Here is a tiny trained network, its code and every weight. The questions are about switching its units off for an input and a class, where a switched-off unit gives its printed mean instead of its output.

import numpy as np


def w(rows, s, z=0):
    codes = np.array(rows[::2]) - 128.0
    scale = np.full(codes.shape[1], s)
    scale[-1] = z or s
    return codes * scale


def f(y):
    return np.maximum(y, 0)


def log_softmax(a):
    a = a - a.max(-1, keepdims=True)
    return a - np.log(np.exp(a).sum(-1, keepdims=True))


def net(x, mask):
    res = np.array(x, float).reshape(1, 7) / 4 @ E
    y = f(res @ A[0][:, :-1].T + A[0][:, -1])
    res = res + np.where(mask, y, B[0][:, -1]) @ B[0][:, :-1]
    return log_softmax(res[-1] @ U[:, :-1].T + U[:, -1])


A, B = {}, {}
E = w([
[128,130,128],'x0',
[92,142,2],'x1',
[129,127,128],'x2',
[127,128,129],'x3',
[129,129,128],'x4',
[184,226,123],'x5',
[31,200,177],'x6',
],0.011)
A[0] = w([
[89,166,140,62],'n0',
[179,171,118,97],'n1',
[6,181,157,81],'n2',
[92,70,131,60],'n3',
[116,132,94,74],'n4',
[157,107,115,43],'n5',
[146,74,115,133],'n6',
[140,122,222,89],'n7',
[128,197,136,125],'n8',
[162,106,117,41],'n9',
[141,152,125,86],'n10',
[119,135,158,130],'n11',
[98,152,137,62],'n12',
[219,179,133,113],'n13',
[93,115,133,120],'n14',
[186,92,141,140],'n15',
[140,151,126,90],'n16',
[138,125,160,82],'n17',
[211,112,108,89],'n18',
[173,129,185,102],'n19',
[98,150,59,84],'n20',
[162,104,112,28],'n21',
[71,147,163,88],'n22',
[143,123,162,59],'n23',
[70,60,123,56],'n24',
[82,148,54,84],'n25',
[182,184,116,98],'n26',
[120,144,75,86],'n27',
[163,102,112,28],'n28',
[194,180,95,104],'n29',
[143,157,125,98],'n30',
[151,168,123,88],'n31',
[116,41,117,101],'n32',
[132,182,132,116],'n33',
[117,131,98,80],'n34',
[90,153,73,100],'n35',
[143,124,168,70],'n36',
[80,159,146,9],'n37',
[163,107,86,117],'n38',
[151,143,168,115],'n39',
[121,126,99,114],'n40',
[124,144,78,89],'n41',
[178,104,102,99],'n42',
[137,128,127,135],'n43',
[172,93,92,106],'n44',
],0.015,0.014)
B[0] = w([
[145,154,186,154],'n0',
[77,93,170,174],'n1',
[178,206,201,254],'n2',
[100,104,194,159],'n3',
[160,112,139,140],'n4',
[162,220,201,132],'n5',
[115,185,126,194],'n6',
[207,63,44,211],'n7',
[71,97,120,199],'n8',
[139,155,145,134],'n9',
[118,120,149,134],'n10',
[132,123,84,166],'n11',
[132,148,151,138],'n12',
[69,93,148,216],'n13',
[77,129,122,160],'n14',
[116,188,121,211],'n15',
[118,116,159,135],'n16',
[167,90,77,142],'n17',
[123,202,162,194],'n18',
[184,87,69,192],'n19',
[185,87,140,185],'n20',
[155,211,171,133],'n21',
[144,171,153,183],'n22',
[190,87,100,136],'n23',
[72,92,220,175],'n24',
[199,76,88,197],'n25',
[76,88,196,186],'n26',
[188,76,113,162],'n27',
[178,244,212,134],'n28',
[64,81,174,198],'n29',
[121,114,163,144],'n30',
[109,97,201,151],'n31',
[60,99,190,201],'n32',
[74,76,165,177],'n33',
[187,97,134,138],'n34',
[190,85,129,187],'n35',
[193,84,108,145],'n36',
[183,254,225,137],'n37',
[134,200,161,182],'n38',
[175,108,66,173],'n39',
[174,115,114,151],'n40',
[165,87,119,160],'n41',
[155,174,186,176],'n42',
[119,135,111,142],'n43',
[144,194,196,187],'n44',
],0.0076,0.0098)
U = w([
[185,255,151,95],'0',
[228,63,82,82],'1',
[111,153,90,248],'2',
[56,82,160,67],'3',
],0.0093,0.016)

Each question gives the input, the list of numbers given to net, and the class t.
The units are the neurons (one row each of A and B). Each row of codes is followed by its name. A weight is (code - 128) times the scale printed after its matrix; where a second scale follows, it is the last column's (A, B and U).
mask holds one flag per neuron, in row order. A switched-off neuron (its flag False) gives its mean, the last column of its row in B, instead of its output. The means were averaged over made-up inputs and are rounded, as every weight is.
A unit's drop is (log p(t) with every unit on - log p(t) with that unit switched off) / (log p(t) with every unit on - log p(t) with every unit switched off).
The circuit of an input: a set's keep is (log p(t) with only the set's units on - log p(t) with every unit switched off) / (log p(t) with every unit on - log p(t) with every unit switched off). Starting from the 12 units with the biggest drops (on a tie, the unit counted first), units are removed one at a time, each time the one whose removal leaves the highest keep (on an exact tie, the one counted first), for as long as the keep stays at least 0.8.
circuit, biggest first: the units of the circuit, biggest drop first
unit that matters most: the unit with the biggest drop
top k neurons: the k neurons with the biggest drops, biggest first
drop when u is switched off: that unit's drop, to one decimal
input [1,7,-6,-2,-2,3,6], class 1: unit that matters most : n25
input [-2,7,-1,-3,6,8,1], class 3: circuit, biggest first : [n29, n26, n33]
input [4,-7,-8,4,4,4,6], class 1: circuit, biggest first : [n7, n19]
input [8,-5,-1,1,-5,-5,-6], class 2: top 2 neurons : [n2, n32]
input [-4,7,3,-4,-6,8,2], class 3: circuit, biggest first : [n29, n26, n33]
input [-5,5,8,-8,2,-7,-6], class 3: top 4 neurons : [n32, n24, n2, n3]
input [-3,7,7,1,-3,-8,-6], class 3: top 3 neurons : [n32, n24, n3]
input [1,6,-3,-3,-1,-2,5], class 1: circuit, biggest first : [n25, n35, n20]
input [0,-7,-1,-5,7,8,-3], class 3: circuit, biggest first : [n13, n26]
input [7,-8,-4,0,-7,8,5], class 1: top 3 neurons : [n7, n19, n39]
input [-5,-7,-3,3,-3,7,2], class 1: circuit, biggest first : [n7, n19]
input [1,-5,4,8,3,-6,-6], class 0: circuit, biggest first : [n15, n6, n44]
input [-4,-8,4,4,5,8,-5], class 1: top 3 neurons : [n19, n7, n39]
input [-4,-5,-2,6,-6,-5,1], class 1: circuit, biggest first : [n7]
input [-2,-6,1,-3,7,-5,7], class 0: top 2 neurons : [n2, n22]
input [-4,-2,-7,-8,3,5,-4], class 3: top 2 neurons : [n13, n29]
input [-3,-7,8,-7,-6,2,-7], class 0: top 2 neurons : [n18, n15]
input [-6,-6,-8,-4,-7,2,0], class 1: drop when n7 is switched off : 0.1
input [1,0,1,0,-5,-6,8], class 0: drop when n2 is switched off : 0.4
input [-1,4,5,-8,-6,0,7], class 0: drop when n2 is switched off : 0.7
input [-5,0,-5,0,0,8,5], class 3: drop when n43 is switched off : 0.0
input [-4,8,1,7,2,-8,1], class 1: top neuron : [n25]
